Each row is followed by its class. Each block has new classes.
[  6  -4   2  -4  -2 -11  -5   0  15   1  14   2   2   4  -3  -7 -20  -3
   5  -1  -6  17  13 -10  12  -6   3   9   2 -21   6   2  15   4 -22   6
 -11   0   4   1   0 -46   4  -4   2  -7 -15  -2   2   8   6  -1   2  -3
  -2  -4   2 -17  -8  -2   2]  D
[ -4   3  -6  -4   0  -2  -6   3  19  -5   7   0   4   3  -5 -14 -13   4
   5  -7 -10   5  17   5  14  -3   9   0   3 -34   0   0  14  12 -28  -5
  -2  -8  -4   3   6 -67  -1   7   3  -8 -27   8   1   8   3  -1   2   1
  -1 -10  10   2   1   0   2]  Q
[  2  -1  -2  -1  -1  -6  -4   0   5  -1   0   4  -2   3  -9   4 -21  -6
   0   5 -12   3   3 -12  -7   6   0  12   2 -15   6   3  12   6 -40  -4
 -10  -7   5   2   4 -17   0   2   0 -11  -7  -3   1   8   0   2   0   0
   2 -13   8 -13 -10  -2  -1]  D
[  2  -6  -3   9  -1  -6  -4   3  14  -3  -1   0  -9   0  -8 -27 -36  -9
   8   3  -9  13  13 -19  -2   1  -3  15   0   6   2   8  19   9  -8  -4
 -18 -15  -3  -6  -7 -12  -3   4   1 -21 -10  -2   7  15  -7   1  -4   7
  -6 -12   6 -28 -32   9   1]  D
[ -2  -7  -4   0   2  -5  -1   3  13   6   5  -2  -1   5   0  19 -20  -4
   3   7   0   7  45 -17   2   0  -3   4  -2  -9   1   0   1   1   1   0
  -5   5   1   2   1 -35  -3  -1   2  -2 -19   4   0   3  -5   3  -2  -2
  -2   0   4 -15 -10  -4  -1]  Q
[ -2 -11   0  -4  -4  -5  -9   1  18   2  -3   5  -5   4  -4  34 -32 -14
   2   2  -1  22   8 -26   6   2   2  23   5 -21  10  -1  20  -1 -43 -11
 -12  -3   1  -2   2 -34  -1  -7  13 -16 -22  -6  -1   9  -5   3  -1   1
  -3 -14   0 -25  -5  -2   5]  D
[  0  -8  -6   0  -6  -6  -4  -1  16  -3   3  -1  -2   0  -7  -6 -25  -7
   6   3  -5   7  11 -13  17   3   0  10  -1 -28   7  -4  11   7 -28 -13
 -12  -5   0  -1  -1 -36  -3   9   2 -18 -10  -1   4   8  -3   1  -1   5
  -3  -5   6  -9  -6  -6  -2]  D
[ -4  -4   8   1   3  -5  -2  -4  11   4   3   6  -4  -2  -7  -1   0  -7
   7   3   0  14   8 -16   5   1   7   3   9 -24   3  -2   3  -1 -41  -8
  -9   5   5   1   2 -22  -4  10   4 -10  -9  -8   6   2   3   4   2  -2
   1 -11   5  -7   6   0   4]  D
[ -4  -4  -2  -6   2  -3   0  -1  12   7   8   1  -6  -1  -3  15 -19  -3
   7   3 -12  10  22 -13   9  -1  -1   5   1 -24   3  -3   0   2 -37 -12
  -3   1   7   0   2 -24  -1   8   9  -7 -15  -4   3   8  -2 -15   3   1
   2  -2   6 -13   9  -5  -1]  D
[ -8  -4  -5  -1  -3  -3  -9   5  10   5   6   0  -1  -1  -6  16 -18  -6
   4   3 -16  26  17 -18  13   2   4  17   1 -12  -2  -2   8   2 -18  -3
 -15 -13   6   2  -3 -46   3   0   4 -13 -10   1  -1   4  -5  -1  -1   6
  -1  -9   3 -17   0  -2   0]  D
[  1   0  -4   6  -1  -3  -5   1  12  13   9   0   2   0  -5 -13  -3  -7
   7  11 -19  24  20 -23 -10   6  -7  -1  -3  -6   0   1   7   1 -31  -5
 -12  -8  11  -2   5 -45   1  11   2 -10  -5  -4   0  11  -6  -1   1   4
  -1  -6   5 -22 -17  -6   4]  D
[ -4   0   1  -1  -4  -8   1   0   6  -1   2   3  -5  -2  -3  -7   3  -2
   4   8 -13   2  -2 -13  -8   0  -3   3   1   3   2   5   7   6 -18  -2
   0  -2  12  -1   0 -10   3   2   1 -10   4   4   5   3  -1   7   3   3
  -1  -6   1 -11 -17   2  -5]  D
[ -8  -4  -2  -3   4  -6  -3   0  24   3  13  -2  10   6  -7   3  -1  -1
   8  -3  -8  12  22 -20   7  -1   9   4   1 -27  -3   8   4   3 -15  -6
  -9   1   9  -3   2 -67   0   5  -2  -8 -12   3   1  -3   0   1  -2   0
   6  -7   4  -6 -14   0   3]  Q
[ -2  -4   0   2  -2   1  -1  10  16   5   6   0   5   0  -3  17   0  -6
  11   8 -10  30   7 -27  -6  -2   0  12   3 -15   0   0   4  -2 -29  -6
  -6  -2   7  -3  -9 -42  -1  64   3 -10  -6  -1   1   5  -2  -3  -5   5
   5 -15   0 -13  -2  -3   2]  D
[ -2  -2   0  -2  -2  -6  -6   0  12   1   5   0  -4  -1 -11 -18  -4  -4
   1   8 -16  18   6 -11   1   2   4   5   1 -26  -3   0  13   4 -49  -4
  -9  -5   0  -3   3 -33   1 -11   2  -7 -19   2  -3   9  11   3   5   4
   4 -11   3 -17   4  -4   5]  D
[ -4  -5  -2   4  -2  -8  -1   0  20 -17   6   2   1   1  -8 -16 -15  -5
   9   2  -7  18  11 -15   5   0   4   6   0 -16   3   4  13   8 -26  -5
  -8  -7   5  -3   1 -54  -1  11   1 -13  -9   3   3   3  -3   5  -2   2
  -3 -14   7 -17 -18  -2  -2]  D
[ -3   2  -2   0   1  -2   1   0  10  -2   8  -1   4  -2 -10 -19  -5   2
   7   2 -11  13  20  -8  -1  -2  -4  -5  -6 -12   4   5  -1   2   0  -1
  -6  -1   2   1  -1 -58  -2  12 -17  -7  -8   7  -1   7  -3  -2   1   3
  -1   8   3  -6 -13   0  -3]  Q
[-14  -9  -2   7   1   7  -2   1  13  11   3   2 -12  -1  -1   0 -29  -2
   2   6  -2  19  19 -16   3   0   1   7   2  -4  -7  -6   5   3 -12   0
 -13  -3  -3   1   5 -41   4  -9   9  -2 -30  -3   5  16   2   5  -1   6
   2 -13   1 -24  -6   6   1]  D
[  2  -7  -2  -2   0  -6  -1   0  14   9  -1   1  -2  -3  -4  11 -23  -7
   1   0   4  14  18 -13   6  -6  -2  -3  -1 -26   4   3   7   6 -16 -10
  -9  -1  -1  -2   1 -29  -2  -1   5  -6 -15   0   3   5  -1   3  -2   1
  -2   0   6 -16  -4   0   4]  D
[  0  -4  -2  -2   1  -3  -1   0   9   0   3  -3   2  -2  -4 -13 -22   2
   5   2 -12  18  17   3  14   2   0  11   0  -9   2  -2   8   8 -18  -9
 -11  -4   0  -2   1 -34  -1  13   2 -14 -13   1   5   8  -5  -2   2   4
  -1  -3   5 -13  -2  -5   0]  D
[ -5   1  -1   2  -5  -3   4  -6   0  -1   6  -2  -2   4   2 -21 -17   0
   4   8  -4  -6  14  -6   1   0  -3  -2   1   7  -5   6   0   1   7   1
  -6  -1   3   0   3 -30   2  13   1  -1  -2   6   0   2  -3   2  -2   3
  -2   4   6 -16 -17  -1  -4]  Q
[ -3  -6   1   1  -1  -3  -5  -7   5  -1  -2   1  -9  -2  -7 -31 -17  -9
   4 -30 -11  16  -3  -7   4  -1   6   7   4 -11  -3  -5  16   6 -41  -8
  -9  -6  -1  -7   2  -9   3   4   2 -17 -11 -12   3  11   0   1   0   4
   1 -22  10 -19  -5  -5  -6]  D
